Here are made-up objects, facts about them, and rows of numbers that follow some of those facts. Name the object behind each unnamed row.

There are 3 kinds of fact about the objects: β, Ω, Φ.
β: points at; Ω: is of sort; Φ: refers to
babek | β ponapom, bapos, grono | Ω c | Φ vovo
bapos | Ω a
bastizus | Ω b | Φ stugri
bigrer | Ω c | Φ vibo
biven | Ω f | Φ rilam
bramipal | Ω b
bregrin | Ω a
bretri | Ω f | Φ kloroplom, natotru, zagrafu
brikisen | Ω b | Φ gebras
bristik | Ω b | Φ zutrim
brofu | Ω g
bubizu | Ω e | Φ flastus, rustis
butil | Ω c | Φ flastus
degem | Ω c | Φ drazu, rustis, grono
dekle | Ω a
dibin | Ω g | Φ biven
dogrozon | Ω d
drabik | β driner, nusil, mufus, rasodis, luplen | Ω a | Φ natotru
draril | Ω f
drazu | Ω c
dremor | β grikun, trevil, bregrin | Ω a
drero | Ω b | Φ gebras
dribran | Ω b | Φ nutes
drifle | Ω b
driner | Ω b
drize | Ω f | Φ drazu, kulevim
drono | β dogrozon, zutrim, truplekar, drize, bristik | Ω a
drotro | β vuplum, grobra, grugrik, brikisen | Ω e
drututi | β stifle, drize, zetak, pledas | Ω a | Φ kloroplom, rilam
flastus | Ω a
flegrik | Ω f | Φ drututi, drero
flinar | β bramipal, sezevim, stugri, bretri, rilam | Ω b
fuzim | Ω a | Φ klika
gebras | Ω d
grebo | β dribran, zutrim, mufus, kostok | Ω a | Φ drazu
grikun | Ω a | Φ sezevim, grono
grobra | Ω a
grono | Ω a | Φ drazu
gropus | β trevil, kloroplom, tribran | Ω a
grugabek | β dekle, dibin, ralun, sista, grono, bigrer, brikisen | Ω b
grugrik | Ω a | Φ natotru
gudruru | β dribran, flastus, butil, trevil, klefir, pleteflur, rustis | Ω b
gupodrir | Ω a | Φ skodim
klefir | Ω a
klika | Ω a | Φ zutrim, kloroplom
kloroplom | Ω d | Φ zutrim
kostok | Ω a
kulevim | Ω g | Φ grikun, dibin
luplen | Ω b
meflan | β bastizus, zetak, stuzim, klika, poskimu, pledas | Ω b | Φ degem
migres | Ω d
mopak | Ω b
mufus | Ω a
natotru | Ω a
nestu | β troram, dekle, zetak | Ω a | Φ kloroplom, natotru, brikisen
nezodrel | β noduval, dibin, migres, luplen, brikisen | Ω a
nitrer | β tofo, noduval, kulevim | Ω a | Φ drazu
noduval | Ω c | Φ grikun
nusil | Ω e | Φ drututi
nutes | β dribran, troram, bregrin, drifle, bristik | Ω a | Φ drero
pledas | Ω a | Φ grugrik
pleteflur | Ω a
plutezu | β pleteflur, gupodrir, rasodis, luplen, rustis, tribran | Ω a
poda | Ω d
ponapom | Ω e | Φ bubizu
poskimu | Ω a
pugi | β klefir, draril, grono | Ω f | Φ vibo, gebras
ralun | Ω a
rasodis | Ω d | Φ drifle
rilam | Ω g | Φ zutrim
rustis | Ω e | Φ zutrim
senil | β truplekar, pleteflur | Ω c | Φ bristik
sezevim | Ω c
sista | Ω f | Φ brofu, bubizu
sitri | Ω b | Φ drazu
skasom | Ω c
skastu | β kloroplom, noduval, dibin, skasom | Ω a | Φ natotru, gebras, babek
sketu | β troram, nusil, noduval, migres, sitri, poda | Ω a
skodim | β klefir, drazu | Ω a
sobres | Ω b | Φ zutrim, flegrik
stifle | Ω g | Φ nitrer, kloroplom
stugri | Ω b
stuzim | Ω a | Φ zutrim, trevil, nezodrel
tofo | Ω a | Φ vovo
trevil | Ω b
tribran | Ω a | Φ bretri, bristik
troram | Ω a
trugrak | β vibo, drazu, grugrik | Ω c
truplekar | Ω f
tuklor | β degem, trevil, natotru, mopak, poda | Ω a
vibo | Ω b | Φ bubizu, rilam
vovo | Ω c | Φ vibo, drero, rustis
vuplum | Ω b
zagrafu | β sitri, grugrik | Ω b | Φ drero, ponapom
zetak | Ω d | Φ drazu
zutrim | Ω a

Some rows with their names:
drono: -2.83, 1.70, -0.58, -1.91, -1.91, 0.05, -0.64, 3.76, 0.35, -2.12, 1.70, -1.02, 1.52
grebo: 0.41, 2.55, -1.52, -0.75, -0.89, -0.80, 0.87, 2.32, -1.72, -4.22, 3.48, -1.50, 2.55
nezodrel: 1.27, 0.92, 2.52, 1.22, -0.30, 0.92, -2.42, -1.78, -2.97, -1.23, 1.10, 2.23, 2.64
zagrafu: 0.94, -0.46, -1.97, -0.35, 2.51, -6.12, 0.82, -1.99, 3.17, 6.40, 5.38, 0.32, -1.01
nitrer: 1.20, 1.44, 0.64, 0.61, 0.50, -0.76, 0.58, -0.27, -3.17, -3.54, 2.41, -1.35, 2.39
nestu: -0.58, -1.55, -0.81, -3.89, 0.68, -3.10, 0.28, -2.74, 2.33, 0.04, 3.00, -0.13, 1.95
sketu: -0.64, 1.48, 1.88, -1.10, 0.02, -1.03, -0.79, 1.94, -1.44, -0.07, 1.56, 0.55, 0.21
kloroplom: -1.88, -2.02, 0.03, 1.36, 0.29, 1.47, -0.90, 0.72, -0.57, -3.78, 3.17, 0.41, 1.08
kulevim: 0.56, 2.37, -2.41, -0.01, 1.03, 1.11, -1.02, -0.62, -2.10, -0.87, 0.88, -0.94, 1.38
biven: -0.72, 0.79, -0.96, 0.17, 1.00, 1.36, -1.75, -0.37, -0.30, -0.58, 1.54, 0.96, 1.88
fuzim: 0.29, 0.69, -0.14, 0.29, 0.16, 2.09, -1.31, 0.54, -1.14, -2.88, 2.54, 0.94, 1.70
dibin: 0.57, 2.04, -1.31, 0.32, 0.98, 1.97, -2.00, -3.01, -1.93, 0.35, -0.39, -0.41, 1.67
drifle: -2.15, 0.19, -2.51, 0.68, -0.35, 1.14, -2.37, 2.48, 1.62, 0.54, -0.98, -1.75, -0.90
draril: -1.96, 1.82, 0.67, -0.66, -0.13, 1.00, -1.81, 2.12, -0.97, -2.18, -0.45, -1.51, 0.30
dekle: -2.62, 1.12, 0.50, -0.53, -0.64, 0.83, -0.52, 2.48, -0.81, -2.51, 0.14, -1.43, -0.69
brofu: -2.95, 3.23, -0.58, 0.10, -0.49, 1.61, -0.11, 1.03, -2.36, 3.67, 2.07, -1.19, -0.10
rilam: -1.36, 1.26, -1.71, 0.02, 0.60, 2.65, -2.15, -1.54, -0.65, 0.56, 1.38, 0.36, 2.08
stifle: 1.46, 1.21, -3.34, -0.98, 1.28, 0.80, -1.36, -2.34, -0.42, -0.46, 1.15, -0.38, 1.35
troram: -2.46, 0.76, 0.52, -1.08, -0.80, 0.94, -0.60, 3.70, -0.37, -1.94, 1.07, -0.83, -0.04
bubizu: -1.41, 0.97, -1.62, 1.44, -0.40, 0.06, 1.67, 0.72, -0.46, 2.18, 2.87, -1.97, -1.64
dribran: -1.04, -0.74, -2.57, -1.83, -0.05, -2.33, -0.40, 0.66, 3.03, 2.66, 2.84, -2.21, -0.20
pleteflur: -1.87, 2.40, 1.14, -0.36, -2.21, 1.74, -0.98, 5.40, -2.11, -3.76, 1.87, -0.85, 1.14

Name these rows:
-1.25, -1.02, -0.30, 0.07, -0.36, -2.58, 1.13, -2.81, -0.54, -0.36, 1.62, -1.86, -1.37 : babek
0.33, -0.22, -6.00, -0.10, 0.49, -2.58, 0.08, -3.28, 2.77, 1.78, -0.33, -2.67, 0.71 : meflan
-0.48, -1.27, -3.28, 0.03, 1.06, -0.99, 1.58, 0.16, 0.45, -4.07, 1.26, -2.34, -0.55 : zetak
-4.37, -4.39, 0.36, -1.36, 0.57, -1.94, 2.10, 2.37, 1.14, -1.05, 4.75, -2.14, -1.43 : gebras
-2.56, -2.61, -2.00, -0.73, 0.84, -2.18, 0.72, -0.24, 3.14, 3.73, 2.63, -3.07, -0.96 : drero
0.02, 0.47, -2.45, 0.18, -1.52, 0.82, -1.67, -0.01, -0.13, -2.36, 2.64, 1.46, 1.65 : senil
-0.88, 0.35, -2.15, 1.42, -0.59, 1.34, -0.25, 0.19, 0.03, -0.69, 3.43, -1.39, 0.39 : rustis
-0.52, -2.16, 0.83, -1.06, 2.79, -3.18, 1.42, 0.96, 1.55, -0.48, 6.66, 0.47, -0.66 : grugrik
0.09, 1.24, 1.13, -1.94, -0.50, -3.27, -0.33, -3.66, -1.15, -0.34, 1.73, -1.81, 1.77 : pugi
-2.35, 1.49, -0.05, -1.25, -0.28, 1.18, -1.54, 3.70, -0.31, -0.91, 0.43, -0.92, 0.78 : truplekar
-1.86, -1.31, -2.44, 3.17, 0.93, -0.50, 1.83, 1.51, -1.42, -4.13, 1.82, -2.68, -1.27 : drazu
0.86, -0.28, 2.95, -2.51, 0.45, -3.64, 0.48, -1.38, -2.15, -0.03, 3.94, -0.12, 1.12 : skastu
-0.34, 1.82, -1.08, 1.14, 0.32, 0.83, 0.72, 3.38, -2.22, -5.20, 2.74, -2.35, 1.62 : grikun
-1.00, 0.24, 0.83, -0.73, 0.02, -0.84, 1.02, 1.20, -1.75, -0.49, 4.11, -0.64, 0.03 : tofo
2.01, 0.53, -4.09, 1.42, 2.25, -1.83, 0.06, -0.52, 1.02, 0.38, 1.68, -1.95, -0.82 : sitri
-0.50, 1.08, -1.57, -0.47, -0.53, -1.05, -2.44, 0.97, 1.61, 1.68, -1.04, -1.29, -0.17 : flinar
-3.50, -1.02, -0.24, 0.56, -0.30, 2.80, -1.23, 1.81, -0.26, -2.64, 2.97, 0.36, 2.25 : zutrim
-0.38, 1.52, -0.07, 1.22, 0.06, -0.19, 1.06, 0.17, -3.17, -5.66, 0.83, -3.91, 1.34 : grono
0.02, 0.95, -0.62, 0.32, -0.10, -1.42, -2.87, -3.11, 0.86, 1.09, -3.42, -2.25, -0.53 : grugabek
-0.40, -0.41, -3.72, 1.17, 0.21, 1.15, -2.72, -1.71, 2.22, 1.05, 0.97, 0.12, 1.36 : bristik
1.29, 0.40, -2.18, 2.12, 0.80, -0.42, 0.72, -0.05, -2.38, -2.57, 0.52, -1.44, -1.31 : noduval

